Below is a small trained network, with its code and all its weights. Each question gives an input and a class and asks what happens when units are switched off, that is, made to give their printed mean instead of their output.

import numpy as np


def w(rows, s, z=0):
    codes = np.array(rows[::2]) - 128.0
    scale = np.full(codes.shape[1], s)
    scale[-1] = z or s
    return codes * scale


def f(y):
    return y / 2 * (1 + np.tanh(0.7978845608 * (y + 0.044715 * y**3)))


def log_softmax(a):
    a = a - a.max(-1, keepdims=True)
    return a - np.log(np.exp(a).sum(-1, keepdims=True))


def net(x, mask):
    res = np.array(x, float).reshape(1, 8) / 4 @ E
    y = f(res @ A[0][:, :-1].T + A[0][:, -1])
    res = res + np.where(mask, y, B[0][:, -1]) @ B[0][:, :-1]
    return log_softmax(res[-1] @ U[:, :-1].T + U[:, -1])


A, B = {}, {}
E = w([
[125,133,127,131],'x0',
[59,63,102,89],'x1',
[82,169,186,3],'x2',
[213,94,195,146],'x3',
[129,125,129,126],'x4',
[127,128,129,131],'x5',
[127,129,127,128],'x6',
[130,126,128,127],'x7',
],0.014)
A[0] = w([
[145,102,90,162,254],'N1',
[116,123,63,159,130],'N2',
[118,168,186,85,175],'N3',
[145,252,109,132,117],'N4',
[209,126,104,241,141],'N5',
[190,144,153,136,118],'N6',
],0.013,0.0069)
B[0] = w([
[219,119,22,200,199],'N1',
[138,2,118,243,173],'N2',
[89,116,224,33,207],'N3',
[153,133,248,235,178],'N4',
[24,246,5,147,248],'N5',
[181,248,151,7,171],'N6',
],0.0085,0.016)
U = w([
[245,144,97,210,218],'0',
[100,200,72,102,129],'1',
[159,146,193,155,216],'2',
[249,184,181,114,4],'3',
[147,54,116,229,35],'4',
],0.013,0.011)

Each question gives the input, the list of numbers given to net, and the class t.
The units are the neurons (one row each of A and B). Each row of codes is followed by its name. A weight is (code - 128) times the scale printed after its matrix; where a second scale follows, it is the last column's (A, B and U).
mask holds one flag per neuron, in row order. A switched-off neuron (its flag False) gives its mean, the last column of its row in B, instead of its output. The means were averaged over made-up inputs and are rounded, as every weight is.
A unit's drop is (log p(t) with every unit on - log p(t) with that unit switched off) / (log p(t) with every unit on - log p(t) with every unit switched off).
The circuit of an input: a set's keep is (log p(t) with only the set's units on - log p(t) with every unit switched off) / (log p(t) with every unit on - log p(t) with every unit switched off). Starting from all 6 units, units are removed one at a time, each time the one whose removal leaves the highest keep (on an exact tie, the one counted first), for as long as the keep stays at least 0.8.
circuit, biggest first: the units of the circuit, biggest drop first
k most important neurons: the k neurons with the biggest drops, biggest first
drop of u: that unit's drop, to one decimal
input [-4,1,-6,-4,-3,2,0,6], class 4: circuit, biggest first => [N2]
input [3,-6,7,-1,0,0,-5,-2], class 2: 2 most important neurons => [N4; N1]
input [-2,-3,-1,1,7,-7,-2,2], class 1: circuit, biggest first => [N2; N5]
input [0,0,-3,2,-5,3,0,-2], class 1: 2 most important neurons => [N5; N4]
input [8,-8,-2,1,3,7,-4,-4], class 1: 3 most important neurons => [N5; N6; N2]
input [-7,3,0,-4,7,2,-5,-5], class 4: circuit, biggest first => [N5; N6]
input [-6,6,0,2,-1,4,-5,-5], class 0: 3 most important neurons => [N5; N3; N2]
input [5,-4,3,2,-2,-4,4,4], class 3: 2 most important neurons => [N5; N6]
input [-5,3,-4,-2,-6,3,8,-1], class 4: 2 most important neurons => [N2; N6]
input [-4,-3,4,-2,1,6,5,8], class 2: drop of N5 => 0.3
input [7,-7,-5,4,8,8,7,-3], class 1: drop of N5 => 1.2
input [-5,-5,2,8,2,-6,-4,-4], class 3: drop of N6 => 0.6
